Below is a small trained network, with its code and all its weights. Each question gives an input and a class and asks what happens when units are switched off, that is, made to give their printed mean instead of their output.

import numpy as np


def w(rows, s, z=0):
    codes = np.array(rows[::2]) - 128.0
    scale = np.full(codes.shape[1], s)
    scale[-1] = z or s
    return codes * scale


def norm(h):
    return h / np.sqrt((h * h).mean(-1, keepdims=True) + 1e-5)


def f(y):
    return np.maximum(y, 0)


def log_softmax(a):
    a = a - a.max(-1, keepdims=True)
    return a - np.log(np.exp(a).sum(-1, keepdims=True))


def net(x, mask):
    res = np.array(x, float).reshape(1, 8) / 4 @ E
    u = 0
    for l in range(2):
        y = f(norm(res) @ A[l][:, :-1].T + A[l][:, -1])
        res = res + np.where(mask[u : u + 11], y, B[l][:, -1]) @ B[l][:, :-1]
        u += 11
    return log_softmax(norm(res)[-1] @ U[:, :-1].T + U[:, -1])


A, B = {}, {}
E = w([
[118,126,130,124,129,137,113],'x0',
[145,124,128,129,129,109,162],'x1',
[195,188,25,2,124,58,95],'x2',
[123,127,122,126,136,130,132],'x3',
[114,113,144,102,135,123,130],'x4',
[103,13,82,172,103,8,66],'x5',
[181,168,197,181,246,63,46],'x6',
[116,115,141,107,135,117,140],'x7',
],0.007)
A[0] = w([
[138,162,157,114,131,105,169,70],'L0N1',
[178,210,182,105,254,118,114,4],'L0N2',
[95,163,63,62,92,223,183,91],'L0N3',
[197,132,124,103,112,121,123,50],'L0N4',
[115,135,172,200,155,199,193,33],'L0N5',
[156,230,68,32,114,117,141,69],'L0N6',
[155,146,16,71,138,91,72,60],'L0N7',
[152,217,176,101,157,208,185,17],'L0N8',
[92,81,65,126,68,120,118,100],'L0N9',
[185,241,154,45,152,201,167,12],'L0N10',
[130,153,106,213,95,145,121,101],'L0N11',
],0.0087,0.0021)
B[0] = w([
[118,123,117,133,138,157,72,151],'L0N1',
[246,197,156,194,51,132,105,237],'L0N2',
[196,167,124,150,60,128,145,238],'L0N3',
[116,133,144,87,144,108,118,156],'L0N4',
[60,136,199,71,154,154,144,239],'L0N5',
[107,148,196,47,134,139,144,232],'L0N6',
[107,100,181,51,174,81,157,223],'L0N7',
[63,76,42,133,140,163,88,245],'L0N8',
[180,143,111,216,131,127,152,201],'L0N9',
[46,115,5,140,156,145,86,254],'L0N10',
[128,91,145,90,174,125,147,171],'L0N11',
],0.013,0.0066)
A[1] = w([
[104,107,75,72,66,152,188,179],'L1N1',
[66,99,182,106,129,171,167,70],'L1N2',
[107,123,64,146,190,141,132,100],'L1N3',
[110,106,165,124,142,156,151,2],'L1N4',
[167,103,117,138,12,148,167,42],'L1N5',
[147,139,144,177,164,43,26,80],'L1N6',
[126,26,56,150,137,2,128,91],'L1N7',
[131,179,101,41,106,111,52,96],'L1N8',
[156,86,125,140,145,95,91,21],'L1N9',
[145,70,110,141,164,78,112,45],'L1N10',
[85,47,179,197,154,178,121,178],'L1N11',
],0.011,0.0013)
B[1] = w([
[225,158,204,239,173,99,54,217],'L1N1',
[160,120,115,60,144,10,152,210],'L1N2',
[87,91,64,166,40,60,135,169],'L1N3',
[119,129,144,107,153,98,162,165],'L1N4',
[202,182,170,182,85,160,111,186],'L1N5',
[207,149,127,183,1,174,197,205],'L1N6',
[8,147,64,116,127,241,74,220],'L1N7',
[79,3,216,157,180,81,213,218],'L1N8',
[92,174,87,159,205,171,113,160],'L1N9',
[112,162,82,116,152,152,95,173],'L1N10',
[160,98,127,18,164,38,146,254],'L1N11',
],0.0099,0.008)
U = w([
[77,72,193,1,160,32,153,230],'0',
[8,110,30,113,93,170,77,2],'1',
[185,151,168,162,48,118,125,102],'2',
],0.0098,0.00076)

Each question gives the input, the list of numbers given to net, and the class t.
The units are the neurons (one row each of A and B). Each row of codes is followed by its name. A weight is (code - 128) times the scale printed after its matrix; where a second scale follows, it is the last column's (A, B and U).
mask holds one flag per neuron, layer by layer. A switched-off neuron (its flag False) gives its mean, the last column of its row in B, instead of its output. The means were averaged over made-up inputs and are rounded, as every weight is.
A unit's drop is (log p(t) with every unit on - log p(t) with that unit switched off) / (log p(t) with every unit on - log p(t) with every unit switched off).
The circuit of an input: a set's keep is (log p(t) with only the set's units on - log p(t) with every unit switched off) / (log p(t) with every unit on - log p(t) with every unit switched off). Starting from the 12 units with the biggest drops (on a tie, the unit counted first), units are removed one at a time, each time the one whose removal leaves the highest keep (on an exact tie, the one counted first), for as long as the keep stays at least 0.8.
circuit, biggest first: the units of the circuit, biggest drop first
unit that matters most: the unit with the biggest drop
top k neurons: the k neurons with the biggest drops, biggest first
top k neurons in layer l: the k neurons of layer l with the biggest drops, biggest first
drop of u: that unit's drop, to one decimal
input [-1,1,-2,0,6,6,7,2], class 2: top 4 neurons => L1N6, L0N10, L0N8, L0N7
input [-7,5,-2,-5,-6,-3,-3,-1], class 1: top 3 neurons => L0N8, L0N10, L0N2
input [-6,-5,-6,-3,-8,-6,-6,-7], class 0: unit that matters most => L0N5
input [5,-5,8,-1,-3,-6,-6,-4], class 0: top 3 neurons => L0N6, L1N8, L0N7
input [-3,2,5,-8,2,6,-2,1], class 1: top 3 neurons in layer 1 => L1N7, L1N11, L1N2
input [6,-4,0,-4,8,-3,2,4], class 1: top 2 neurons in layer 0 => L0N10, L0N8
input [2,-6,-2,-5,-8,-6,5,-5], class 1: top 2 neurons => L0N8, L0N10
input [6,-5,-7,-1,-7,-7,5,-1], class 0: top 3 neurons => L0N5, L1N11, L1N7
input [6,-8,7,-7,0,-6,-5,-5], class 0: top 4 neurons => L0N6, L1N8, L0N7, L1N7
input [-3,-5,-7,7,-8,-6,-2,-3], class 0: top 2 neurons => L0N5, L1N2
input [8,-3,3,5,7,5,7,-1], class 2: top 4 neurons => L1N6, L0N10, L0N8, L0N2
input [2,6,-7,-4,-1,-8,-1,-5], class 1: top 2 neurons in layer 1 => L1N8, L1N3
input [-8,3,-4,-8,-7,5,-6,-6], class 2: top 2 neurons => L0N10, L0N8
input [4,-8,4,6,-3,7,2,1], class 1: circuit, biggest first => L1N7
input [-6,3,-3,8,-4,8,4,4], class 1: top 2 neurons => L1N7, L0N2
input [-8,-6,5,-2,-7,-3,-8,-6], class 2: top 2 neurons => L0N3, L1N1
input [6,5,5,-3,-7,8,7,3], class 1: drop of L1N7 => 1.5
input [-6,3,4,-1,-4,8,4,7], class 1: drop of L1N7 => 0.4
input [-5,-5,-5,0,-1,-2,7,8], class 2: drop of L0N2 => 2.7
input [-1,4,1,5,0,-6,1,5], class 1: circuit, biggest first => L0N10
